(in the rows, 128 means zero)
Each row of numbers belongs to one of the nodes below and depends on some of the facts about them. Some rows are named. Which node is each other row?

How the nodes are related:
refur τ stestegi; refur τ brefa; kloplok τ plibin; grune τ driker; brures τ babrel
plibin τ droplek; stevuk τ muka; stevuk τ pagrapor; stevuk τ meko; drozakol τ baskan
pogostek τ baskan; pogostek τ plisto; gafor τ plemok; zibir τ grabrun; zibir τ kalar
fatros τ kugul; ropabek τ pogostek; rotibar τ brapa; babrel τ tratronis; driker τ rokleplam
plemok τ geven; plemok τ baskan; plemok τ kalar; tiner τ zibir; skiba τ skikle
skikle τ grabrun; skikle τ tiplik; zudupe τ kliren; meko τ flarim; meko τ klagron
meko τ tratronis; tretom τ kugul; gufloflo τ skupleken; kalar τ kuflosum; trupledi τ droplek
piflidis τ brapa; brapa τ rokleplam; stotropes τ plaplikam; stotropes τ gorel; gopim τ mubi
drozus τ drokon; drozus τ plemok; tedes τ dusku; tedes τ ponek; deflur τ rokleplam
gudrik τ pogostek; gudrik τ gafor; stadam τ rokleplam; tuklo τ geven; tuklo τ plaplikam
tuklo τ brapa; siklogum τ deflur; mubi τ meko; ronum τ zibir; nirik τ dusku
pepler τ tuklo; pepler τ meko; grubri τ trupledi; dasi τ grabrun; pagrapor τ pogostek
plukapil τ dasi; klekli τ fiston; klekli τ pitron; tratronis τ plisto; brule τ rokleplam
skupleken τ meko; stestegi τ droplek; drasta τ ronum; busos τ babrel; busos τ plibin
geven τ rokleplam; manal τ tratronis; gorel τ zibir; skunadron ζ kalar; sudos ζ stagre
brebrigri ζ drasta; tedrar ζ robu; brures ζ manal; todri ζ tridu; tridu ζ gopim
fizak ζ siklogum; dripus ζ stutu; drozakol ζ driker; gibrofu ζ ronum; meven ζ skunadron
fatros ζ sosur; bepo ζ bresafol; rotibar ζ drozakol; flarim ζ gufloflo; babrel ζ zimar
klonon ζ pepler; kugul ζ guto; robu ζ bepo; skiba ζ gorel; sikla ζ stotropes
zarim ζ vibrem; muvi ζ deflur; droplek ζ fupim; meko ζ brures; gufloflo ζ sudos
vibrem ζ bosir; kalar ζ stiklas; bresafol ζ plisto; sosur ζ zigror; ludra ζ kugul
kupok ζ draveplem; stotropes ζ lorokol; gopim ζ bretotrim; fupim ζ grutra; belubik ζ greplum
lorokol ζ tobrer; tuklo ζ grekon; siklogum ζ pagrapor; mubi ζ brebrigri; zalirom ζ piflidis
pepler ζ flitri; stiklas ζ grovas; grubri ζ rotibar; pagrapor ζ pitron; plaplikam ζ dudras
tutel ζ domis; kliren ζ geven; skibrur ζ klekli; skupleken ζ zalirom; stutu ζ fizak
purin ζ skikibruk; drasta ζ meven; grekon ζ ludra; maten ζ grakabal; busos ζ mubi
grutra ζ lizen; dusku ζ kloga; duflo ζ fiston; geven ζ zarim; dudras ζ tratronis
manal ζ plaplikam; gidu ζ riflel; gorel ζ brapa; muka ζ gidu; taporis ζ tuklo
stupi ζ flase; refur ω grune; refur ω kloplok; skada ω granun; skada ω driker
skada ω tuklo; skada ω belubik; skada ω modro; sudos ω manal; sudos ω triflapi
sudos ω muvi; sudos ω skibrur; sudos ω tiner; bosir ω klogoru; bosir ω zibir
skikibruk ω zaklor; skikibruk ω zigror; skikibruk ω klekli; skikibruk ω pliklum; skikibruk ω piflidis
tedrar ω granun; grovas ω klonon; vadru ω pitron; vadru ω ponek; vadru ω riflel
drozakol ω klekli; drozakol ω domis; drozakol ω modro; gibrofu ω brures; pogostek ω kloplok
gafor ω plaflo; fatros ω flase; bepo ω manal; bepo ω stiklas; kloga ω plisto
kloga ω riflel; flarim ω maten; guto ω brebrigri; guto ω gutrinim; kugul ω gopim
robu ω mubi; klagron ω plukapil; klagron ω triflapi; fluna ω driker; fluna ω brebrigri
fluna ω tado; tutupa ω sosur; tutupa ω manal; sikla ω brule; sikla ω lapa
sikla ω rilom; sikla ω riflel; zudupe ω manal; zudupe ω mubi; droplek ω grebre
droplek ω piflidis; droplek ω nirik; droplek ω bretotrim; meko ω rilom; fletoze ω todri
vibrem ω grebre; vibrem ω lupa; fatak ω driker; fatak ω tiplik; fatak ω plibin
trupledi ω grakabal; trupledi ω gorel; bresafol ω mazal; drokon ω mubi; stagre ω droskar
stagre ω zafo; stagre ω modro; stagre ω bretotrim; figrak ω piflidis; brapa ω skibrur
brapa ω ribre; balefu ω taporis; balefu ω flase; balefu ω zalirom; fupim ω ludra
fupim ω dasi; tedes ω brebrigri; stadam ω fizak; lorokol ω brule; lorokol ω triflapi
lorokol ω tratronis; siklogum ω babrel; ronum ω fizak; grubri ω purin; tutel ω fiston
tutel ω fizak; tutel ω belubik; tutel ω kliren; putrulos ω kupok; foflus ω brule
busos ω grebre; busos ω nibu; busos ω nirik; dusku ω tiner; duflo ω plukapil
duflo ω grune; duflo ω maten; duflo ω skibrur; duflo ω brefa; duflo ω gelok
kuflosum ω kliren; kuflosum ω ludra; kuflosum ω skunadron; kuflosum ω rosak; geven ω grekon
geven ω zibir; geven ω rokleplam; geven ω zalirom; geven ω kliren; geven ω gorel
trumum ω zigror; trumum ω driker; trumum ω fopustil; trumum ω babrel; trumum ω zalirom

Some nodes and their rows:
[178  60 168 122 140  78 144 122 123 128 119 163 154 130 135 105 146 144
 101 132  99 144  92 157 157  68 107 120 164 154 138 111 126 117 101 129
 186 169 114 102 121 142 154 104 139 126 128]: meko
[164  77 177 117 133  86 131 103 135 151 117 155 161 129 127 101 140 161
  87 147  96 128  95 135 175 104 151 110 141 155 133  87 126 118 109 130
 155 145 123 101  89 146 139  88 149  94 115]: muvi
[164  84 155 118 127  95 118 117 146 144 116 141 164 148 123  88 136 159
  95 167 106 132  87 129 160 110 136 110 143 126 123  95 115 118 101 135
 162 130 118 103 101 150 135 105 142 123 129]: vofi
[166  97 142 118 120 111 108 122 154 143 115 134 166 165 121  76 136 173
 112 187 111 127  83 120 148 115 135 112 145 106 111  99 105 120  94 140
 149 110 121 105 104 150 133 118 140 154 132]: greplum
[106  65 139 182 116  50 125 171 158 136 148  77  76 152 108  85  95 192
  75 133  79 122  42 110 163 166 141 147  91 101 179  41 145 109 113 158
  76 108 119 108  27 127  93  82  84 102 122]: skunadron
[116  35 125 202 115  44 117 156 143 108 147  68  67 142 107  57  82 182
  66 141  85 120  46 120 149 141 131 153  98  93 195  32 133 118 117 173
  93 108 114 101  39 121 100  60  66 108 103]: kalar
[163  94 149 124 127  98 128 124 139 125 108 151 153 145 119  82 145 152
 112 163 103 135  84 137 151  90 118 125 163 134 131  83 120 112  92 140
 154 136 107  97  94 134 146 109 140 128 116]: gudrik
[176  64 147 129 117  99 110  95 155 131 103 131 167 125 124  78 135 170
 108 183 101 122 102 130 155  90 144 110 122 120 130  83 108 117 106 161
 183 124 115  95 112 141 146  87 131 115 103]: grabrun
[162  89 164 113 123  98 127 109 148 153 117 148 163 147 123  89 138 176
 102 170 102 127  86 124 163 117 145 114 140 135 123  86 115 116  98 136
 150 125 120 101  91 143 138 105 145 121 120]: fopustil
[163  91 164 113 123  98 127 109 148 153 117 148 162 147 122  88 138 175
 101 169 101 127  86 124 163 118 147 114 140 135 123  87 116 116  98 136
 150 124 121 101  90 143 138 105 146 121 119]: rosak
[160  92 157 137 132  74 120 117 157 132  98 156 177 155 133  89 132 153
  94 175 120 135 102 125 176  93 102 128 147 109 116  91 113 130 113 126
 180 121 109 113  96 140 120  97 129 128 142]: trupledi
[155  93 184 119 104  45 148  91 188 149 111 161 211 136 117  95 140 155
  72 162  99 156  62 138 121 137 145 152 133 177 170  80 103  86  87 119
 180 147 113  85  96 157 130  92 141  75 124]: purin
[180  69 151 128 132  88 128 133 147 125 120 144 144 141 132  92 143 161
 107 152 101 136  85 138 145  83 114 125 154 122 125 110 116 116  99 133
 170 147 122 106 116 143 153 114 134 151 136]: klagron
[165  78 148 120 129  92 112 123 145 136 117 137 165 149 125  87 134 148
  93 167 109 137  88 132 158 106 127 110 146 118 125 101 116 119 102 136
 176 136 113 105 110 154 133 105 138 122 137]: fatak
[158  98 154 127 122 110 112 104 138 144 104 143 167 147 116  79 144 162
 104 175  99 122  98 132 163  93 145 106 136 134 130  78 117 114  99 154
 144 126 116  91  86 137 138  91 144 109  97]: plukapil
[163  72 168 117 134  80 129 110 136 144 117 150 163 131 126 100 136 149
  82 149 101 136  94 138 170 105 138 109 144 147 135  90 124 118 108 131
 175 149 114 102 100 150 139  90 145  91 124]: stupi
[163  91 163 113 123  97 127 109 147 153 116 148 163 146 122  88 138 176
 101 169 102 127  86 124 162 117 145 114 141 135 124  86 116 116  98 136
 150 125 121 101  90 143 138 105 145 121 120]: lupa
[165  84 155 118 126  95 118 117 145 142 116 141 164 148 124  88 136 160
  97 167 105 131  87 128 160 109 137 111 143 127 122  95 116 118 101 136
 162 130 118 103 101 149 135 105 142 122 128]: kudidor
[170  62 175 136 136  53 133  99 158 132  99 164 175 126 142 104 129 156
  82 159 115 135 113 131 187  86 108 129 139 127 124  91 116 133 125 119
 204 137 112 114 104 141 131  81 129 106 141]: droplek
[168  78 146 126 131  94 107 125 140 134 116 135 164 149 126  88 136 144
  92 163 108 134  92 134 156  98 129 106 146 117 122 105 116 121 107 133
 168 136 118 107 111 158 131 102 141 126 136]: tutupa
[168  85 159 109 110 120 117 103 125 165 120 142 188 161 129  85 131 197
 148 191 105 117  79 129 152 109 145 100 128 134 115 109 110 128  95 145
 133  90 123 108 121 148 109 128 129 189 126]: pitron

Name these rows:
No name comes twice in this set of rows, the named rows included.
[165  82 152 126 116 106 117  92 148 135 100 141 165 129 117  74 140 173
 113 183  99 119  98 131 157  93 146 115 132 134 133  69 112 113  98 162
 161 121 110  89  94 132 145  88 137 108  91] : zibir
[162  79 177 112 131  83 137 103 138 153 117 156 162 129 125 100 138 163
  87 151  97 132  92 133 172 111 148 113 141 156 135  82 125 115 105 132
 164 145 117  99  89 144 141  92 148  90 117] : belubik
[162  88 154 124 117 106 117  98 147 145 103 142 167 139 117  77 141 172
 107 181  99 122  96 129 161  99 146 111 130 133 131  74 113 111  97 159
 160 121 112  89  91 136 143  90 139 106  95] : dasi
[168  88 161 119 130 106 116 114 135 148 115 144 155 145 127  90 140 168
 101 161 100 120  95 126 168 101 148 103 142 129 117  95 120 124 107 135
 137 128 129 106  91 148 135 102 147 130 119] : plaflo
[157  78 159 126 131  91 118 103 131 139 105 147 170 133 119  89 142 138
  85 158 100 135 103 146 172  87 135 105 139 146 141  80 124 113 105 150
 179 152 104  90  96 144 141  78 143  73 102] : skiba
[165  94 156 118 131  97 133 129 140 138 117 154 154 156 123  88 147 160
 107 157 103 138  82 137 151  96 118 122 162 134 126  97 118 111  90 135
 158 143 115  99  98 138 149 115 144 134 125] : gufloflo
[167  80 157 122 117 102 118  96 153 146 106 141 166 134 121  81 138 180
 107 180  99 121  96 127 161 103 150 111 125 131 128  78 111 115 100 157
 164 122 117  92  96 137 145  91 138 112 100] : tiplik
[183  71 153 112 122  99 120  96 149 120 105 144 165 119 126  79 135 160
 110 180 107 126  94 126 150  99 147 118 158 132 121  82 109 124 103 134
 171 124 113 104 114 146 147 101 146 131 122] : plaplikam
[181  58 165 125 139  75 139 124 137 126 120 154 145 124 135 104 145 150
  91 134  97 141  93 148 156  76 115 123 157 144 136 108 123 116 105 128
 185 167 119 104 116 144 157 100 140 120 131] : flarim
[170  73 170 119 135  78 147 121 137 136 120 161 147 131 129 103 145 157
  96 137  96 141  88 145 160  89 119 125 158 153 138  94 126 111  98 130
 173 164 116 100 102 137 158 103 143 110 123] : skupleken
[188 101 156 119 123 113 134 117 169 139 109 158 146 155 130  77 154 202
 129 180 103 120  88 119 138  91 128 134 157 113 102 100  99 116  87 135
 141 118 138 102  99 126 169 127 145 184 120] : tratronis
[164  87 154 121 117 106 120  96 145 135 101 144 167 133 117  76 141 169
 112 183 100 123  96 130 158  97 147 114 139 137 131  70 114 114  97 156
 157 120 109  91  92 134 143  93 141 110  96] : gorel
[178  65 142 128 126  92 111 117 146 114 110 132 158 129 128  83 134 146
 105 168 105 130  94 134 149  88 130 115 149 118 127  96 115 123 108 138
 173 134 113 107 118 151 139  99 136 133 130] : drokon

Now the same nodes, written a new way:
Named rows:
[116 159  76 127 120 103 137 158  86 144 100 149 160  86  97 129 121 132
 126 125 144 160 156 172 132 163  69 147 145 121 124 113  81  99]: meko
[142 164  69 108 127 100 149 157  80 146 101 123 135  96 120 117 114 131
 133 147 155 156 143 161 119 161  72 127 132 116 117  99 106 135]: muvi
[140 151 129 118 122 117 159 143  84 147 108 119 141 127 135 122  90 151
 129 135 160 143 124 148 122 151  74 147 115  94 130 122 115 150]: stutu
[114 199 109 129 137  97 135 123  94 172 108 163 152  89 145 103 122 132
 152 116 158 149 134 182 139 178 100 114 119 132 146  95 118 151]: kliren
[ 95 147  73  46 127  94 132 217  83  96 134  95 147  52 173  39 148 122
 158 117 145 149 100 148 140 135  59 153 158  84  88  96 168 152]: stiklas
[124 155 112 111 143 103 130 151  96 135 105 125 160 115 121 118 106 131
 143 118 164 149 149 160 142 156  92 140 140  95 130 132  98 138]: fupim
[121 160  88 119 115  96 135 153  92 142 110 131 163 101 109 122 104 143
 128 125 155 149 141 159 125 156  84 140 131  95 129 114 107 131]: gibrofu
[117 166  84 114 117 103 139 145  94 149 118 128 153 103 106 122 101 140
 125 123 151 138 145 157 122 148  86 138 134  93 136 114 104 119]: grubri
[135 153 124 109 131 109 147 142  88 136 104 123 142 125 134 120  94 144
 123 132 160 146 136 154 131 156  76 147 123 103 130 130 109 142]: dudras
[127 163  89 115 118  97 138 151  93 145 109 132 158 100 113 121 104 142
 125 125 151 150 142 160 124 157  80 140 132 102 131 107 112 133]: skupleken
[127 154 106  98 130  94 135 147  93 128 106 122 150 110 128 115 104 139
 123 125 157 149 146 161 135 158  78 145 134 107 130 125 106 136]: stevuk
[124 147 113 102 130 102 155 155  84 134 100 128 141  98 132 113 115 130
 127 130 144 155 150 172 134 160  52 158 131 128 122 117  92 118]: lapa
[127 155 107 100 129  94 132 149  93 127 103 123 152 109 128 116 104 140
 122 127 156 151 145 163 136 159  78 145 133 107 128 127 107 138]: plemok
[123 152 105 103 127  94 131 153  92 124 106 124 155 111 125 117 102 141
 125 128 161 150 144 160 136 157  84 147 132  99 128 133 102 136]: gafor
[126 154 115 113 146 104 127 157  98 133 104 124 168 114 123 116 108 132
 154 116 168 151 150 159 145 157  99 143 139  94 126 133  97 142]: kuflosum
[148 164 106  81 120  93 131 140 100 135 100 122 145 106 138 107 105 156
 106 122 147 152 142 151 137 154  82 156 128 129 133 109 111 136]: grebre
[133 148 130  91 155 101 125 150  98 120  98 118 154 122 141 110 108 134
 141 118 170 152 152 159 156 159  91 151 139 109 126 145  96 145]: ronum
[149 165 109  85 128 100 129 144 102 139 100 121 148 107 136 107 110 154
 123 117 153 155 143 150 141 154  91 157 133 126 131 110 103 133]: zaklor
[147 162 114  94 137  99 131 150 101 139  94 125 155 108 136 110 112 143
 135 118 156 160 147 157 145 159  87 149 134 124 127 110 107 142]: tiplik
[143 162 105  83 119  95 130 144  98 132 101 122 147 107 135 109 105 156
 110 122 150 151 141 151 137 154  86 154 129 123 131 115 108 132]: nibu
[151 158 125  69 140 101 127 142 100 125  96 115 141 118 150 103 107 149
 118 118 158 153 147 152 153 154  88 160 134 131 129 130  99 135]: domis

Which node is each row?
No name comes twice in this set of rows, the named rows included.
[143 161 105  88 117 102 125 151  97 133 101 121 154 107 131 110 107 161
 126 119 160 153 141 145 139 151  99 157 131 115 128 124  94 126] : figrak
[141 169  92 117 121 109 132 152 100 156 104 132 165 101 111 120 111 149
 143 116 158 155 142 149 131 152 100 143 135 109 131 102  98 127] : tedrar
[148 162 126 105 148 110 146 135 100 152  98 127 144 119 134 117 103 133
 132 120 153 151 143 157 138 157  77 140 131 114 135 108 118 152] : fizak
[130 163  99 123 131 110 130 158 100 155 108 129 173 103 109 121 113 139
 161 111 165 153 147 153 134 154 104 139 138  95 130 111  96 133] : tutel
[ 97 148 107  55 131  74 133 198 105 114 132  89 174  62 165  49 135 117
 176  99 147 144 139 164 141 144  76 155 147  84 113  86 155 163] : skunadron
[127 145  97 109 132 108 144 165  73 127 101 122 141 105 127 120 115 134
 143 142 166 155 147 160 134 159  74 149 133 112 113 137  77 115] : lorokol
[135 164  88  85 140  97 145 142  87 137 107 115 125 110 132 110 107 128
 120 137 153 143 150 162 131 155  73 134 133 114 127 116 110 135] : kloplok
[131 159  64 119 119 105 139 168  75 138 106 123 148 100 111 124 113 139
 150 147 171 154 140 152 120 158  93 128 132  94 113 122  87 126] : duflo
[125 140 135  90 146 103 148 146  84 118  96 124 132 115 146 112 108 130
 117 131 149 152 155 173 148 160  53 167 132 132 125 141  89 119] : plisto
[120 152  91  58  56  17 144 175 106 135 133  54 195  63 133  83  96 160
 181 125 161 127 208 170  91 158 121 159  90  97 138  85  75 133] : busos
[ 98 143 101  53 103  51 138 193  98 106 131  76 175  63 158  61 119 133
 165 117 152 138 157 168 124 151  80 158 126  89 116  99 129 152] : meven

